Each row has a name. Each question is about the rows just above it.

[145 118 136  88  84 161  99 159 169 171 108 116] -> Q307
[101 154 107  94 163  81 138 109  90  81  95 151] -> Q466
[153  99 124  83  88 165 106 152 165 177 166 128] -> Q984
[110 154 135 167 169  81 138 109  90 161 165 101] -> Q415
[156 102 132  93  94 170 170 149 165 169 164 113] -> Q255
[ 93 120 101 132 100 170 108 102 132 153 163 133] -> Q389
Which value is in both Q389 and Q307? | [108]
The one value in Q255 and Q466: | [94]
The one value in Q307 and Q255: | [169]
Shared by Q255 and Q984: | [165]
Shared by Q466 and Q255: | [94]
Where do [145 118 136  88  84 161  99 159 169 171 108 116] appear? | Q307

[136 108 133 143 149 117 134 131 103 113 141 116 124  97 150 145 137 110
 131 119 153 131 130 111 135 143 102 108 161 164 137 142 127 162 114 132
  68 139 148 163 113 131  97 127 123  89 131 127 162 129 113 159 147 122
 127 140 150 134 130 128] -> Q950
[135 120 133 145 133  96 133 127 118 116 121 120 125 123 136 145 121 120
 154 121 130 146 131 129 128 138 106 113 145 145  88 151 127 132 129 113
  80 131 149 163 140 138  90 126 111 130 133 113 153 129 109 139 136 116
 120 130 136 139 139 101] -> Q594
[122 112 123 149 115 124 133 131 101 115 141 119 126  93 138 140 137 110
 136 123 153 129 130 107 135 144 118 109 161 165 137 138 120 163 128 132
  71 139 142 164 112 130  88 136 112 140 127 126 147 125 108 158 147 117
 132 140 151 132 128 132] -> Q769
[122 130 124 142 126 124 128 131 120 125 130 127 128 117 131 132 133 122
 137 127 133 131 123 121 131 138 126 122 138 140 126 133 122 138 136 123
 111 132 133 143 127 131 108 135 118 130 128 125 137 126 119 135 136 121
 132 131 140 131 129 131] -> Q522
Where do [136 108 133 143 149 117 134 131 103 113 141 116 124  97 150 145 137 110
 131 119 153 131 130 111 135 143 102 108 161 164 137 142 127 162 114 132
  68 139 148 163 113 131  97 127 123  89 131 127 162 129 113 159 147 122
 127 140 150 134 130 128] appear? | Q950
Whose row is [135 120 133 145 133  96 133 127 118 116 121 120 125 123 136 145 121 120
 154 121 130 146 131 129 128 138 106 113 145 145  88 151 127 132 129 113
  80 131 149 163 140 138  90 126 111 130 133 113 153 129 109 139 136 116
 120 130 136 139 139 101]? | Q594

[131 125 134 116 134 132 135 129 143 151 127 115 112 131 145 129 154 130
 131 101] : Q897
[119 127 148 110 128 120 156 135 161 183 103 108 134 113 156 130 173 141
 142  81] : Q902
[131 124 135 114 124 132 136 129 145 155 126 113 109 119 148 129 158 149
 132  97] : Q287
[123 120 145 109 127 125 151 133 158 179 110 107  95 113 156 129 173 147
 140  81] : Q208
[129 122 139 111 125 131 142 130 152 166 121 109 135 116 153 129 167 152
 135  88] : Q95
Whose row is [123 120 145 109 127 125 151 133 158 179 110 107  95 113 156 129 173 147
 140  81]? | Q208
Which row holds [119 127 148 110 128 120 156 135 161 183 103 108 134 113 156 130 173 141
 142  81]? | Q902
Whose row is [131 124 135 114 124 132 136 129 145 155 126 113 109 119 148 129 158 149
 132  97]? | Q287

[130 135 122 124 124 127 133 126 139] = Q577
[115 128 134 140 127 105  85 120 119] = Q875
[133 118 124 139 139 136 141 138 112] = Q177
[129 141 119 118 122 122 127 125 126] = Q335
[108 124 126 118 141 122 135 131 110] = Q979
[138 131 132 138 125 144  97 133 132] = Q119
[113  84 178 132 144 115 166 120  89] = Q974
[140 149 132 126 108 125  85 124 132] = Q416
[150 119 138 150 119 147 128 127 144] = Q938
[125 131 136 124 119 123 132 121 135] = Q645
The row with [115 128 134 140 127 105  85 120 119] is | Q875
Whose row is [125 131 136 124 119 123 132 121 135]? | Q645
The one value in Q416 and Q974: | [132]
Shared by Q645 and Q875: | [119]

[129 137 136 169] -> Q432
[159  88 137 147] -> Q46
[125 121 132 125] -> Q182
[136 137 134 153] -> Q659
[118  82 111 149] -> Q583
[152 124 154 110] -> Q344
[125 152 101 124] -> Q995
[182  80 124  92] -> Q808
Shared by Q46 and Q432: | [137]
The one value in Q182 and Q995: | [125]
Which value is in both Q344 and Q808? | [124]
Whose row is [118  82 111 149]? | Q583
Whose row is [125 121 132 125]? | Q182
Shared by Q808 and Q995: | [124]

[113 152 113 113 113 134 117 150 150 113 149 150 112 115 151]  Q747
[126 140 132 129 128 136 140 136 141 129 135 136 131 134 141]  Q956
[106 155 108 105 107 154 110 160 157 107 152 156 108 108 153]  Q322
[116 149 117 117 116 148 122 146 147 117 147 147 117 120 149]  Q96
[ 88 167  87  87  90 175  83 174 161  91 171 173  90  84 167]  Q763
[118 147 122 120 120 142 128 145 148 120 141 144 140 124 146]  Q491
[122 146 124 126 123 140 129 138 144 122 142 140 123 127 146]  Q785
[107 155 106 107 107 133 109 156 152 108 155 156 107 108 155]  Q966
[ 95 165  96  96  97 162  92 170 164  95 161 165  96  94 162]  Q815
[122 146 123 125 123 141 128 139 144 121 142 141 122 126 147]  Q44
[ 90 169  91 175  92 165  84 176 168  89 166 170  90  88 165]  Q734
[132 137 137 137 134 132 145 126 134 134 133 131 141 140 140]  Q578
The one value in Q966 and Q578: | [133]
[118 147 122 120 120 142 128 145 148 120 141 144 140 124 146] is in which row? | Q491
The one value in Q763 and Q815: | [161]
Which value is in both Q578 and Q966? | [133]

[152 152 152 109 108 154] : Q319
[147 148 144 114 114 148] : Q102
[143 142 147 116 115 142] : Q660
[159 160 160  97 148 161] : Q492
[170 171 169  84  86 174] : Q316
[148 150 148 112 111 152] : Q62
[147 148 144 114 114 139] : Q229
[155 155 157 100 101 155] : Q752
[133 134 131 132 131 134] : Q542
[140 140 149 120 119 147] : Q222
[123 125 123 141 140 122] : Q773
Shared by Q102 and Q492: | [148]
Which value is in both Q660 and Q222? | [147]

[126 158  95 115 138 139 144 100 135 145 111 147 125  85 120 121 150 173
 148 151 105 126 138] = Q407
[116 147 104 115 126 106 146  70 159 124 117 104 112  96 128 121 127 164
 158 126  85 120 123] = Q350
[ 75 135  95 109  91 131 115 161 124 124 149 141 151 118 128 172 173 173
 158 126 135 126 138] = Q191
[126 164 104 133 149 123 115 131 170 124 143 123 132 139 128  95 115 140
  98 118 125  91 147] = Q64
[146 129 124 119 161 131 134 116 135 154 124 123 112 107 120  82 127 123
 118 120 135 120 140] = Q764
[136 118 162 156 149 163  87 161  89 109 117 123 151 139  95 120 127 148
 138 160  85 138 128] = Q236
[146 147 124 122 149  98  97  70 170  94 130 153 125 150 164  82  92 132
  98 110  85 114 133] = Q973
The row with [126 158  95 115 138 139 144 100 135 145 111 147 125  85 120 121 150 173
 148 151 105 126 138] is | Q407
Whose row is [116 147 104 115 126 106 146  70 159 124 117 104 112  96 128 121 127 164
 158 126  85 120 123]? | Q350
Which row holds [146 147 124 122 149  98  97  70 170  94 130 153 125 150 164  82  92 132
  98 110  85 114 133]? | Q973
Whose row is [ 75 135  95 109  91 131 115 161 124 124 149 141 151 118 128 172 173 173
 158 126 135 126 138]? | Q191

[139 151 145 110 105] -> Q768
[143 151 118  86 109] -> Q272
[139  88 140 176 155] -> Q612
[136  95  88 140 110] -> Q829
[111 147 120  99 110] -> Q436
[145 152 118  81 109] -> Q366
[ 89  89 140 174 149] -> Q972
[145 152 118  88 109] -> Q323
Which value is in both Q829 and Q768? | [110]
The one value in Q829 and Q972: | [140]
Which value is in both Q768 and Q612? | [139]
The one value in Q323 and Q768: | [145]
The one value in Q323 and Q612: | [88]
Shared by Q323 and Q829: | [88]

[145 113 104 124 115 167 102 114 113] = Q76
[125 104 173  79  93 103 169 168 103] = Q26
[104 125 154 100  88 113 124 145  65] = Q592
Whose row is [145 113 104 124 115 167 102 114 113]? | Q76
The one value in Q26 and Q76: | [104]
The one value in Q76 and Q26: | [104]

[145 141 152 114 131 136  69 114 117 137 148 121 120 152 120 142 127 143
 110 123 128 125 150 144 164 138 146 151  98 151] -> Q40
[124 139 135 144 139 128 110 138 124 137 134 154 143 134 130 136 133 113
 141 144 143 110 127 133 130 136 121 132 126 125] -> Q596
[127 104 112 128 133 100  81 124 129 114 127 116 160 135 134 115 170 153
 107 153 132 114 108  96 149 100 153 137  66 108] -> Q971
[145 141 152 114 138 136  69 114 117 137 124 121 120 152 120 142 127 143
 110 123 128 125 150 144 164 138 146 151  98 151] -> Q266
[107 103 125 130 118 107 134 170 107 123 131 111 122 108 131 131 122 127
 101 114 136 105 117 118 110 121 127 111  90 127] -> Q505
[107 146 115 122 128 131  83 132 148 158 113 103 117 125 163 164  93 126
 144 125 142 134 152 149 130 150 164 164 171 115] -> Q506
[117 126 119 173  95 152 132 104 160 119 130 132 149 129 107 136 143 148
 107 141 138 140 121 148 118 108 111 145 114 124] -> Q858
Which row holds [117 126 119 173  95 152 132 104 160 119 130 132 149 129 107 136 143 148
 107 141 138 140 121 148 118 108 111 145 114 124]? | Q858
Whose row is [145 141 152 114 138 136  69 114 117 137 124 121 120 152 120 142 127 143
 110 123 128 125 150 144 164 138 146 151  98 151]? | Q266

[ 72 182  71 137 134 142 183 139] : Q940
[190  74 190 189  71 187 191 188] : Q533
[179  83 180 181  81 180 182 183] : Q621
Which value is in both Q533 and Q940? | [71]
The one value in Q940 and Q533: | [71]

[136 114 148  75 117] -> Q459
[117 137 128 170 148] -> Q305
[ 75  82  90 115 141] -> Q411
[ 74  99 127  85 136] -> Q817
[123 155 124 177 134] -> Q661
Shared by Q459 and Q411: | [75]
Which value is in both Q459 and Q817? | [136]

[124 159 118 115 134] = Q830
[124 157 120 116 134] = Q216
[119 105 117 121 137] = Q309
[119 176 117 108 137] = Q195
[120  95 175 141 121] = Q449
[131 104 135 136 176] = Q206
Which value is in both Q195 and Q206? | [176]
The one value in Q449 and Q309: | [121]

[149 108 152 153 110 153 153 156 154 155 110 154 156 153 111 110] : Q130
[162 109 108 161 110 153 153 154 154 153 110 152 109 152 110 110] : Q804
[132 134 132 162 138 136 131 130 109 129 141 131 130 134 154 134] : Q981
[159 100 160 162 100 162 162 161 164 162  98 160 159 164 100 100] : Q174
[149 108 152 153 110 153 153 153 154 167 110 154 165 153 111 110] : Q178
[169  88 171 172  86 169 173 174 175 174  83 110 172 171  88  89] : Q500
[167  94 167 165  93 163 166 165 167 166  92 161 164 164  95  96] : Q685
Where do [162 109 108 161 110 153 153 154 154 153 110 152 109 152 110 110] appear? | Q804
The one value in Q804 and Q500: | [110]
Which value is in both Q685 and Q804? | [161]
The one value in Q174 and Q981: | [162]
The one value in Q178 and Q981: | [154]

[103 122 101 179 102 178] = Q842
[179 103  96 104 141 144] = Q786
[141 130 103 180  82 121] = Q988
Shared by Q988 and Q842: | [103]
The one value in Q842 and Q988: | [103]
Where do [141 130 103 180  82 121] appear? | Q988
[179 103  96 104 141 144] is in which row? | Q786
Where do [103 122 101 179 102 178] appear? | Q842

[164 160 119 145 138 126 140]  Q657
[102 159 120 148 143 124 103]  Q109
[155 111  86 129 120 103 154]  Q676
[190 142  75 134 181 107 132]  Q937
[163 159 120 148 121 124 143]  Q333
[138 111 143 136 147 111 146]  Q201
[179  98 143 130 146 103 132]  Q977
[179  98 119 120 146 103 143]  Q692
[163 137 136 143 114 121 144]  Q721
[120 152 155 144 142 132 149]  Q447
Which value is in both Q447 and Q109? | [120]
Which value is in both Q676 and Q201? | [111]
The one value in Q676 and Q333: | [120]
Whose row is [190 142  75 134 181 107 132]? | Q937
Which value is in both Q657 and Q692? | [119]
The one value in Q333 and Q977: | [143]
The one value in Q109 and Q447: | [120]

[155 150 124 118 152 153  83 110 128 152] = Q765
[119 148 127 152 123 154 105 138 128 146] = Q441
[109 152 127 152 124 151 110 140 128 146] = Q453
[146 160 109 132 110 145 101 115 136 145] = Q589
Shared by Q441 and Q589: | [146]
Shared by Q589 and Q441: | [146]
Whose row is [155 150 124 118 152 153  83 110 128 152]? | Q765
The one value in Q765 and Q589: | [110]
Whose row is [119 148 127 152 123 154 105 138 128 146]? | Q441

[133 139 132 155 149 164 113 147 128 136 120 128 112 116 127  82 180 136
 110 131 128 119 136 146 103 107 129 143 121 150  89 125 144 168 147 126
 156 129 140 116 114 112 119 136  97 132 106 160 127 116 120 117 121 120
 157 124 135 144 131 117 102 139 111 108]  Q550
[132 138 134 157 149 166 113 152 127 135 118 126 111 116 126  79 183 136
 111 130 126 120 138 147 103 107 131 145 121 138  87 124 145 169 148 125
 159 130 139 164 115 112 122 137  96 131 105 165 129 113 120 116 121 116
 157 125 132 144 131 117  99 141 111 105]  Q409
[133 142 133 147 149 147 114 131 131 141 125 126 111 115 130 104 151 140
 118 139 135 118 130 130 107 111 127 127 128 118 108 127 140 152 134 137
 138 135 146 150 119 116 114 127 106 133 106 140 119 132 116 129 125 131
 148 119 140 139 131 116 125 130 120 117]  Q857
[132 129 128 135 136 139 121 131 130 133 128 132 123 118 129 122 140 129
 119 125 132 125 126 133 122 122 128 128 127 122 126 125 130 140 130 129
 135 125 132 134 123 128 120 128 126 132 127 134 127 128 126 122 128 130
 136 124 133 131 128 132 125 129 126 126]  Q30
[132 142 133 147 149 146 115 131 130 141 125 125 112 114 130 104 150 139
 118 138 135 146 130 129 107 112 128 127 128 118 109 128 139 151 135 136
 139 134 144 149 118 117 114 127 107 134 107 140 119 132 118 128 126 131
 148 119 139 139 131 116 126 130 120 117]  Q876
[133 141 132 147 148 144 114 131 129 140 126 125 149 114 130 105 148 140
 118 137 135 117 130 128 108 113 127 127 130 118 111 129 139 150 134 136
 138 135 144 147 119 119 114 126 108 133 107 139 119 133 118 128 126 132
 147 120 138 138 132 117 129 129 120 118]  Q417
[134 146 136 147 155 146 113 131 130 143 124 125 109 115 130 103 154 144
 120 143 135 115 132 124 107 115 120 126 130 118 106 136 140 155 134 137
 139 139 149 153 117 116 113 125 105 132 105 142 116 134 117 130 125 134
 149 119 144 141 137 113 131 130 145 116]  Q803
[135 137 129 148 146 143 115 132 133 137 132 129 114 112 133 111 146 135
 117 134 132 118 128 132 110 114 131 126 134 119 118 124 138 147 131 139
 139 128 140 143 121 121 113 126 112 135 113 137 123 132 119 121 128 129
 145 120 135 136 131 123 127 127 121 118]  Q826
[132 129 128 136 136 139 122 131 130 132 129 131 124 118 129 122 140 128
 121 128 131 125 127 132 122 122 128 128 127 123 126 126 130 140 129 129
 134 126 132 134 125 128 121 128 125 132 126 134 128 129 127 122 129 129
 135 124 133 131 129 130 126 128 125 125]  Q448
Whose row is [134 146 136 147 155 146 113 131 130 143 124 125 109 115 130 103 154 144
 120 143 135 115 132 124 107 115 120 126 130 118 106 136 140 155 134 137
 139 139 149 153 117 116 113 125 105 132 105 142 116 134 117 130 125 134
 149 119 144 141 137 113 131 130 145 116]? | Q803
Whose row is [133 139 132 155 149 164 113 147 128 136 120 128 112 116 127  82 180 136
 110 131 128 119 136 146 103 107 129 143 121 150  89 125 144 168 147 126
 156 129 140 116 114 112 119 136  97 132 106 160 127 116 120 117 121 120
 157 124 135 144 131 117 102 139 111 108]? | Q550
Whose row is [133 141 132 147 148 144 114 131 129 140 126 125 149 114 130 105 148 140
 118 137 135 117 130 128 108 113 127 127 130 118 111 129 139 150 134 136
 138 135 144 147 119 119 114 126 108 133 107 139 119 133 118 128 126 132
 147 120 138 138 132 117 129 129 120 118]? | Q417

[133 126 125 113 127 140 126] : Q836
[134 123 122 128 138 131 130] : Q400
[117 134 136 119 130 139 129] : Q461
[117 134 136 119 108 130 124] : Q444
[155 117 114 158 178 116 138] : Q631
[123 126 125 113 118 140 126] : Q90
[134 123 122 114 134 127 119] : Q101
Which value is in both Q90 and Q400? | [123]
Shared by Q101 and Q836: | [127]

[114 144 130 101 115 121 124 151  96 121 135 121 114 143 145 147 124 113
 117 126 126 130 149 119 102 126 164 163 117  97  80 124 119 129 150 107
 122 103 143 133 142 165 110 116 112 107 112 138 130]  Q215
[125 150 139 124 150 103 140 120  82  80 177 107 169 107 107  85 129 143
 135 123 145  95 106 142 120 122 124 186  74 137 153 156 135 168 139 103
 154 133 133 115 110  91 103 149  81 132 132 142  99]  Q818
[140 106 121  98 138 150 114 135 115 134 107 144 121 151 138  87 164 141
 131 110 101 114 168 128 134 142 136 125 118 143 109 129 110 129 139 108
  98 107  93 136 123 139 116 100  97 129 121  71  92]  Q148
Whose row is [114 144 130 101 115 121 124 151  96 121 135 121 114 143 145 147 124 113
 117 126 126 130 149 119 102 126 164 163 117  97  80 124 119 129 150 107
 122 103 143 133 142 165 110 116 112 107 112 138 130]? | Q215
The row with [125 150 139 124 150 103 140 120  82  80 177 107 169 107 107  85 129 143
 135 123 145  95 106 142 120 122 124 186  74 137 153 156 135 168 139 103
 154 133 133 115 110  91 103 149  81 132 132 142  99] is | Q818

[ 99 143 182 155]  Q243
[145 115 114 115]  Q129
[ 95 114  98 114]  Q822
[149 120  95 113]  Q508
[103 140 176 152]  Q474
[ 94 115 113 149]  Q708
[150 111 143 118]  Q507
Which value is in both Q708 and Q129? | [115]
The one value in Q508 and Q822: | [95]
The one value in Q243 and Q507: | [143]
Which value is in both Q822 and Q129? | [114]
The one value in Q129 and Q708: | [115]

[117 129 131 128 128 127 126 131 129 130 131 117 136 105 129 131 133 129
 124 133 138 131 120 117 116 130 128 119 111 118]  Q320
[117 129 134 128 128 127 126 131 129 130 131 117 130 105 129 131 133 120
 124 133 138 126 129 117 116 130 116 119 111 118]  Q99
[117 129 134 128 128 127 146 131 129 137 131 118 136  76 129 131 121 123
 124 133 138 126 131 117 116 130 116 119 153 122]  Q832
[135 129 134 128 128 127 126 124 129 130 121 118 134 128 129 131 118 120
 110 133 138 159 138 125 116 163 124 148 143 122]  Q518
[117 129 134 128 128 127 126 131 129 130 131 118 136 105 129 126 133 120
 124 133 138 126 129 117 116 130 116 119 118 122]  Q866
[121 129 134 128 128 127 133 131 117 130 130 118 136 105 129 131 133 120
 125 131 138 126 129 121 116 133 116 119 118 122]  Q839
[125 129 134 128 128 127 126 131 129 123 131 150 136 123 129 131 133 120
 139 117 135 126 123 120 125 130 116 122 118 122]  Q575
[130 123 134 128 128 127 126 131 129 130 131 118 136 130 129 131 133 126
 124 133 138 126 129 130 117 130 116 119 118 122]  Q460
[111 151 134 128 128 145 126 131 132 130 132 118 136 105 129 131 133 113
 124 125 138 126 140  91 116 117 130 122 118 122]  Q200
Whose row is [130 123 134 128 128 127 126 131 129 130 131 118 136 130 129 131 133 126
 124 133 138 126 129 130 117 130 116 119 118 122]? | Q460
Whose row is [117 129 134 128 128 127 146 131 129 137 131 118 136  76 129 131 121 123
 124 133 138 126 131 117 116 130 116 119 153 122]? | Q832
Whose row is [117 129 134 128 128 127 126 131 129 130 131 118 136 105 129 126 133 120
 124 133 138 126 129 117 116 130 116 119 118 122]? | Q866
Which row holds [111 151 134 128 128 145 126 131 132 130 132 118 136 105 129 131 133 113
 124 125 138 126 140  91 116 117 130 122 118 122]? | Q200

[128  98  98  99 145] : Q190
[ 98 170 144  99 166] : Q643
[145 188 190  71 190] : Q602
Whose row is [ 98 170 144  99 166]? | Q643
Shared by Q602 and Q190: | [145]
Which value is in both Q190 and Q602? | [145]
Which row holds [145 188 190  71 190]? | Q602

